Each row is shifted at random along 6 fixed directions that mean nothing.
Known rows, with every way that one mark hangs from another:
relos{fupan{tolar{napu vureki} vuma{sadagif}}}: [ 224 -488  -70   21  143  345   31   29 -130  119   35 -327  -27 -222
 -117  -70  -95   65  136 -177 -268  220 -240   64  309    2  164 -153
 -197  129 -206  -81 -368   91  170  -73   95  -51  306  -36 -112 -102
  147   23 -120  -52   36]
vureki{lugu{fupan} nedolo{napu sadagif} tolar{vuma zizu}}: [-251  -56  192   26  374  116 -154   52 -411  -78  102  -19 -362   19
 -136    0 -367   26 -292   58  186  403 -380  332   87  121 -449  -57
 -164 -339   -1  332   -3  -17  193 -116  -13   89  190   66   54 -411
   36    5 -408 -411 -274]
vureki{lugu nedolo{sadagif} tolar{napu{medut} zizu}}: [-111  -19  523  -43 -117  210  160  118   82   15  210    3   -8   35
  -50   64 -197   69   56  126   28  439  -22  -14  466  332  272 -135
 -533 -247   70 -220 -316  192  245 -114 -159  -50  259 -264 -158  -98
  128  -86 -287 -187  119]
fupan{relos tolar{vuma{vureki} zizu{napu{medut}}}}: [ 257  -53  118  -24 -330  -13  -93  272  104  196  168  -25  291  -93
 -245  -14  111   10  249 -124 -205 -206  131  -82  141   74  450  -11
 -277  -27   35 -358 -239  -54    3 -119  158   50    5 -213   -6  317
   69  -14   36  278  281]
fupan{tolar{napu vuma{lugu{relos} nedolo sadagif} vureki}}: [  36 -290  -34  105 -283  144  124  229  147  340  224  -12  273 -197
 -245  369  -82  -58   25  -18 -211  310  120  -32   16   82  321  -99
  -40   24 -237 -223 -102  -62 -181  -14 -120  -94  110  -53  -54  -30
  176  -66 -243   90   35]
sadagif{vuma{lugu nedolo}}: [  23   45   32  -57 -306 -302  106 -137  -27 -113   61 -317   34 -321
 -257  -53  114  -60  101 -209  -37 -168  265  -79   52   50  337  171
   25  556 -217  -91 -205  377 -251  -35   30 -197 -144   61  133   45
   83 -144   22   72  -28]
napu{medut{relos{fupan{vuma{lugu}} tolar}}}: [ -49  127  150   45  -19  -67   28   -2  342  164 -424  422  131  314
  392  132  126   15  159  229 -169 -111  186 -190  -72  -50  139 -287
 -137 -120  240 -228  294 -222  239   34  -18   81  -53 -434  -86  169
 -218   87  228  201  151]
relos{fupan tolar{vuma}}: [ -22   74  -97  136 -340 -298  524    7  365    7   49  116  115   26
  349   38  531  -38  -93  141   78 -252  146 -465    2  -15   92   73
 -127  247 -268  -60  172  299  -20  156  -64  -33 -154  149  -26   -1
  -18  -59  381   78 -169]
relos{tolar{vuma{sadagif} vureki{nedolo}}}: [  51 -213 -227 -226  159  165  -78  174  286   -6   42   18 -268  -35
 -119   30  -55  -31  174  -78 -150   51 -147   19  -36  125   60 -183
  -96  -60   43    7 -145 -225   99  121   97   21  -53 -204   40  315
   -5   31    5   66   60]
nedolo{napu sadagif vureki{tolar{vuma zizu}}}: [ -72 -257 -136 -133   19  -89  182 -142 -409 -416  301 -455 -287   52
 -224 -329 -172   86 -186 -157   90  272 -138   23  296  109 -155   44
  -45   21 -155   93 -695  391  -42   26    1  -47  -39  286   79   74
  188 -246 -432  -98 -142]
medut{napu relos{fupan}}: [-295  194  244  441  140  139  171 -205   87  122 -362  291  291  296
  453  205 -171    1 -225  323   27  227  120  -70 -201 -224 -287  -62
   95 -199  -72  -79  628   22  143  -10 -323   88  -69   19 -249 -363
 -244  153   13 -156  -65]
fupan{tolar vuma{vureki}}: [ 212  319  353 -175 -668 -315   50  -13  192  175 -189  232  475  148
  115 -176  278  199  146  160  145 -463  392 -372  421  155  408   16
 -154  274   56 -469   77  346  -39  -86  -25  -82    3 -236   41  220
   29    3  293  351  110]
lugu{relos{fupan{vuma}}}: [ -66  102 -252 -239  131 -278 -138 -172  188  175 -320  164   51  342
  478  -61   23  -23   15  196  166 -216  253 -135  -84 -192 -209  -49
  190  -57  265  -50  332  -46  -37  313 -119  111  -57 -360  152  114
 -194   71  331  263   36]
napu{medut{relos{fupan{vuma{nedolo sadagif}} tolar{vureki}}}}: [  18 -182 -116 -109   94   66  155 -117  209  -30    6 -191  -84    2
   95    4   22  -24  128   -4 -116  307  171  -80  -41  -12  266  -98
  -74   57   12 -109 -282   60   89   85   17 -150   82 -146  -23  144
  -34  -94  -25   64  185]
napu{medut{relos{tolar}}}: [ 113  518  410  164 -540 -126  472 -183   44 -218   52   59  367   21
  121 -185  285  112   45  229  174 -210  330 -303  233  119  309  348
 -170  245  -25 -305  140  519  -66 -227 -100 -169 -107   58 -181   32
  -16 -115  180  -45  187]
zizu{napu{medut{relos}} sadagif}: [ 229  295  511  196 -310  134  142    5  160  -91 -105 -313  531   86
 -136 -157   47  305  370    4 -102   40   72  -65  596  210  461  189
 -423  246  259 -522 -336  305  182 -349 -192 -283  180 -125 -378  128
   19 -191  107    1  361]
vuma{fupan{tolar{napu}} lugu nedolo sadagif vureki}: [  89 -283  257  486 -246  281 -142  149  -33  294 -279  277  249 -233
 -288  502  -68  -69 -166    2 -550  289 -169  377 -211   15  313 -278
  274   86 -506  -28  168 -127 -120 -241   14    2  150  143 -103 -312
   81  265 -494 -230 -143]
nedolo{napu{medut} sadagif}: [ 160   22  460  271 -478  164  521    6 -220 -267   17 -254  298  -33
 -152 -215  101  209  116   29 -266   92  -75  -89  806  213  422   67
 -421  232 -195 -501 -511  565  139 -343  -72 -118  107   14 -363   30
  159 -187 -263 -172  208]
vuma{fupan sadagif vureki{lugu nedolo tolar{zizu{napu}}}}: [-164  182  208  -16 -613 -382  -79  150  362 -127   52  247  -48  -67
  -46  288  437 -240 -256   61   35 -296   84 -125 -444   34  231  -30
  147  -60 -243   26  -11  176 -273  196   70   90 -218  412  216  152
   35  154  -88    2 -296]
relos{fupan{tolar{zizu} vuma{nedolo{vureki}}}}: [ 373  163  374   89  -22  139 -152  -24 -416 -131 -278  182   36  -84
 -130 -456   47  223  197   47  -36 -406 -243  186  367  193   -2   80
 -178  130  -18  -12  181  127  231 -387  266   52   93 -139 -101  -82
  -12  208  132  -97  106]
tolar{napu{medut} vuma{lugu} vureki{nedolo{sadagif}} zizu}: [-188  -62 -413 -511  203 -204 -534  142   22 -213  230  505 -391  273
  -19  130 -253  -72    3   58  437  211  262    8 -488   53 -208 -259
  569 -457  573  483  -89 -668 -251  301   -1  100  -73  -82  241  367
  -15 -112  -32  242  -15]
fupan{tolar{vureki{nedolo} zizu{napu}} vuma}: [ 140   53  242  256  143  371 -204  268 -446   17  137  -16  -73 -475
 -484  -80  -65  -53  -26 -217 -238 -359 -482  391  -86   34 -211  159
 -130 -138 -218   97  186 -329   49 -356  329   93  -89  304  -65 -176
  143  253 -153 -120   -4]
relos{fupan{tolar{napu}}}: [ 206 -400   -3   54  430  494  -94  -51 -119  255 -210  -33   26   29
  116  -76 -345  115  243  -42 -308  182 -306   98  393 -100  -16 -254
 -175  -72   18  -71  -46 -133  375  -88    4   94  289 -376 -190  -65
  -27   82   24  -46  133]
vureki{lugu nedolo{sadagif} tolar{vuma zizu}}: [-289  266  417   93   75  -83   37   16 -181  -63  168  257 -227   20
   66   77 -162  -12 -389  219  425  180  -52   82  -37  202 -345   85
 -144 -226   23  246  272   87   44  -95 -205   85  -34   58   18 -391
   54   32 -203 -314 -241]
vureki{lugu{fupan{tolar} relos} nedolo{sadagif{vuma}}}: [ -58  207  206 -426 -350 -448   18   53  354   61  -83 -177  106  237
   74 -127  172   30  233  147  181  -85  279 -248  403  242  357  -73
 -450  100  238 -440 -315  391   80  221  -36  -66   98 -482  189  318
  -47  -93  127  171   99]
lugu{fupan{relos tolar{napu vuma{sadagif} vureki{nedolo}}}}: [  43  -10  -35 -117  410  208 -239 -262 -283  439 -236  196  366  494
  425    3 -718  415 -149  399  590  675  145  100  453  -23 -375  -51
  284 -145  391  110  252  -58   54  -91 -458  -93  640 -426  -50 -445
  -26  -97   16 -128   14]
vureki{lugu{fupan relos} nedolo tolar{napu zizu{sadagif}}}: [-209  -69  126  -34 -232  -44  107  392  401   62  429 -313  -97 -339
 -314  248  295 -323  127 -135 -309  -90 -174  -14 -133   96  271   29
 -570 -261 -247 -248 -261   66  -12  217  132   12  -33   64  112  156
  102   90 -110   18  -19]
fupan{relos{tolar{napu}} vuma}: [ 248  434  230  -22   -3    3 -352   -8 -383   73 -360  334   59  157
  -21 -349    1  159   48  -12  154 -553  -57  181   78  126 -279  111
   26   46  313   -8  560 -122   57 -301  160  257  -52 -229  -12 -179
 -126  202  159   -7  103]
medut{napu relos{fupan tolar}}: [ 160    2   50  -90 -261   -2  354 -290   51 -410  265 -700   80  -73
 -182 -483  122   25  204 -157  -46  193  171 -208  209  113  388  249
 -284  329 -244 -260 -410  815   84   15  121 -213   -2  188 -110   79
  -70 -148  -44 -129  156]
sadagif{vuma{fupan lugu{relos{tolar{napu}}} nedolo}}: [ -83  321  224  158 -301 -241 -226   82  191  317 -719  663  395  337
  210  326   25  162   58  288  -30 -296  156   12   18   26   49 -203
  178   80  162 -144  641 -170  -44 -152 -107   68   17 -365   13 -103
 -191  135  168   95  -88]
napu{medut{relos{fupan{vuma{nedolo sadagif}}}}}: [ -75  100  294  423   23  206  216  -33   -8   71 -255  212  131  -66
  160  209   50  -10  -54  181 -206   77    9   62  -93  -88   44  -24
  -76  -24 -126 -126  287  -37  107 -227  -96  -29    2  -35 -222 -201
  -55   99  -56 -131   93]
tolar{napu vuma{fupan lugu} vureki zizu}: [ -51 -160 -122  359 -181   99  -90  323 -210 -131  278  366   84 -290
 -285  399   -6 -117 -213   26  -33   16 -149  117 -354  -68  -56   -2
  381 -229 -237  377  176 -370 -313 -133    0   82  -49  509  -73 -164
  172   57 -216 -116 -250]
lugu{fupan{tolar vuma}}: [ 350   96  257  -53 -117  129 -147  -12 -308   27 -176 -161  231  -95
 -177 -379  -63  265  306    2 -122 -330 -214   78  595   81  124   96
 -289  222   -8 -245  -17  271  173 -294  195  -88  277 -236  -46   43
   34  100  148   -1  107]
relos{fupan{vuma} tolar{napu{medut} vureki zizu{sadagif}}}: [  50 -492 -112  318 -247  222  567  456  567   74  270 -228  134 -325
  -33  322  568  -68  174 -128 -572   84 -222 -243  162   55  539 -218
 -537   15 -455 -299 -501  -76  170   72  117 -147  137  208 -251  131
  214   38   91  107   58]
fupan{relos{tolar{vuma{vureki} zizu}}}: [ 365  162  476  386 -461  215  309  214    5   -3  -12   39  456 -192
 -196 -149  225  184  191   72 -242 -246  -62  -13  553  273  471  176
 -500  196 -224 -452   28  330  120 -451   33   -8   47 -164 -318   -5
   87   97   29 -115  286]
sadagif{vuma{nedolo{napu}}}: [-204  -56 -200 -208  193 -149 -229 -111  105  189 -359  131  -84  173
  147  160 -243   10   74  -36   21  -34  184   -1  -40 -152 -104 -199
  259   81  179   12   82 -212  -45  142 -112   22  -59 -305  171   97
 -118  -73  103  227  -38]
lugu{relos{tolar{vureki}}}: [ 107  180 -192   48  186  143  -60    1 -148 -104   33  -49 -125 -162
 -142 -165   35 -102  -33  -70  -91 -410 -283  231 -217  -96 -332  285
  108  -55  -49  121  366 -114 -119   -6  179  139 -297  115   40   84
  -52  217   44 -115   43]
napu{medut{relos{fupan tolar{vuma}}}}: [ 163  -23  330  310  -86  353  250  133  173   15 -259  117  212  -28
   -5   37  105  123  336  117 -454    7 -140  -37  320   77  396 -137
 -491  -15  -41 -379   -8   42  373 -332   72  -52   87 -313 -331  144
  -70   38   13  -69  296]

Rows:
[ -93  -59  -82  205  269   73 -204  134   81  114 -108 -365   -7 -181
 -306  272  -23  -47  123 -357 -369   31 -199  299 -240 -135  -17    2
  -32  140  111   -6 -191 -373   -9  -86   25 -142  -59  129  -36   15
   14  -53  -61   23   40] | zizu{napu{medut} sadagif{vuma{lugu{relos} nedolo}}}
[ -35  -82  142   83  171  112  -75 -129 -126  107 -351   94  113  199
   41   36 -259  128 -158  142   18  456   21  259  275   54   -4 -168
  172  -17   12  -16  -60    5   78  -92 -203  -19  145 -159  -57 -164
  -28   -5 -325 -203   41] | vuma{nedolo{napu sadagif} vureki{lugu{fupan{relos}}}}
[ -17  245 -249 -152 -419 -266   26   57 -123 -328  426  157  -34 -193
 -260  -29  236 -113 -108  -61  453 -360  216 -245 -322   -1  -90  351
  440   83    4  262   58   62 -534   59  -20   -7 -343  553  136  198
  147 -199   76   79 -145] | tolar{napu vuma vureki}
[  61   68   58  247  504  406   53 -254 -329  -86 -158   76  -65   34
  156 -100 -285  123 -105  119   63  250 -206  224  -16 -120 -320   99
  106 -100   89  245  276 -113  193 -264  -42  -15   75   35 -203 -273
  -82   52  -69 -335   84] | napu{medut{relos{fupan tolar{vureki}}}}
[ -71 -164 -305 -307 -176 -307   22 -183   53 -110  116 -194 -143  -73
  -52    2   98 -281   52 -149 -104   19  282 -113 -256 -154  273    4
  346  104 -174   26 -359  120 -214  296   89  -42 -110  146  258  214
  -34 -221  -61  209    2] | vuma{fupan nedolo{napu{medut}}}
[-394  471  477  224  -59 -100   -4  211  253  404 -329  760  105  201
  274  446   19 -119 -263  426  164 -161   -2    0 -250   74 -329  -72
 -248 -436  110  -60  888 -254  111  -63 -253  235 -197 -262   14 -284
 -148  177   -3 -116 -165] | vureki{lugu{relos} nedolo tolar{vuma}}
[ 304 -365 -239 -417 -140  160  -46   83  243  -30   66 -241   16  114
 -191 -171  -82  174  546 -159 -268  196   23 -165  504  161  562 -243
 -273  110  180 -244 -603  137  224   -2  153 -149  308 -406  -32  447
   11 -259   35  187  258] | relos{tolar{napu{medut} vuma{fupan}}}
[ -85  -91  -20   69  151   47 -102   69  215  100    6   29  252  275
  184  227 -313  235   81  161  133  471  217  -29  199  -12   69 -126
    7 -140  366  -41 -145 -216   96  -33 -366 -189  299 -256 -173    1
  -12 -180   99  155  111] | tolar{vuma zizu{napu{medut{relos}} sadagif}}
[ -11 -483 -445    1  472  135   82   57  337   53  167 -382 -271  -58
  180   45   74 -126   72 -240 -333  126 -265  -24 -115 -182  -69 -182
 -119  -40 -113  129 -292 -250  215  353   94   25   32   22  -17  104
  -27   72  212  106  -46] | relos{fupan tolar{zizu{napu sadagif}}}
[ 231 -149  -61 -108   17  148  126   78   82 -211  175 -218  -58  -55
  -62 -289  172  180  177  -69   84  108 -159  -36  353  259  161   27
 -210   95  -22   36 -353  148  155  -38  119 -145  260   90 -123  -11
   98  -17  141  -73   73] | relos{fupan{vuma} tolar{napu vureki{nedolo} zizu{sadagif}}}
[ -60  114   75  252 -189   13  306   -3   97   25  168 -197  249 -165
  -31  120  197 -135  -40  -70 -124  -78   73 -162 -147 -157  117  213
  -56   43 -157 -154  -53   55 -100  -23  -34 -101 -192  367 -111   28
   46 -144   26   37   53] | zizu{napu{medut{relos{fupan{tolar{vureki}}}}}}
[-270 -216  -97  -34 -103 -268   44   35  193  183 -350   48   83  409
  330  245  -43   34  -69   43 -122   77  124 -208  214 -127   34 -395
   35  -10   71 -281 -259  -15   48  225 -205  154   26 -249   28  106
  -61 -106  -79  229 -110] | nedolo{napu sadagif{vuma{fupan{relos}}}}
[ 182  -67 -159   58  246  157   19 -156 -373  -25   68 -366  -29 -233
 -104 -266  -63   -5  -59  -98  -12  -68 -208  216   56 -120 -218  285
   22  111 -165   96   66  192  -41  -88  111  -14   34  137   13 -195
   47   75  -52 -171   27] | lugu{relos{fupan{tolar{vureki} vuma}}}
[-137  -98 -227  149   25  191  339  103  293  176  169  154   67  -46
  181  336   92 -121 -124   32 -118   59  -37 -175 -172 -143  -69  -49
   72 -141 -148   19  140 -294  -79  159 -122    8 -129  182  -88   21
   70   -7   70   43  -39] | relos{tolar{napu{medut} vureki}}
[ -87 -350 -158  279  143   90  431  149  445  197   56  -50   68  -99
  321  286  260   -7 -137   96 -159  284  -71 -118   28   -3   92 -156
 -165   19 -347  -13  -77 -144  133  169 -138 -130  144   88 -147 -193
   91  100  164   29  -80] | relos{fupan{vuma{nedolo}} tolar{vureki zizu{sadagif}}}
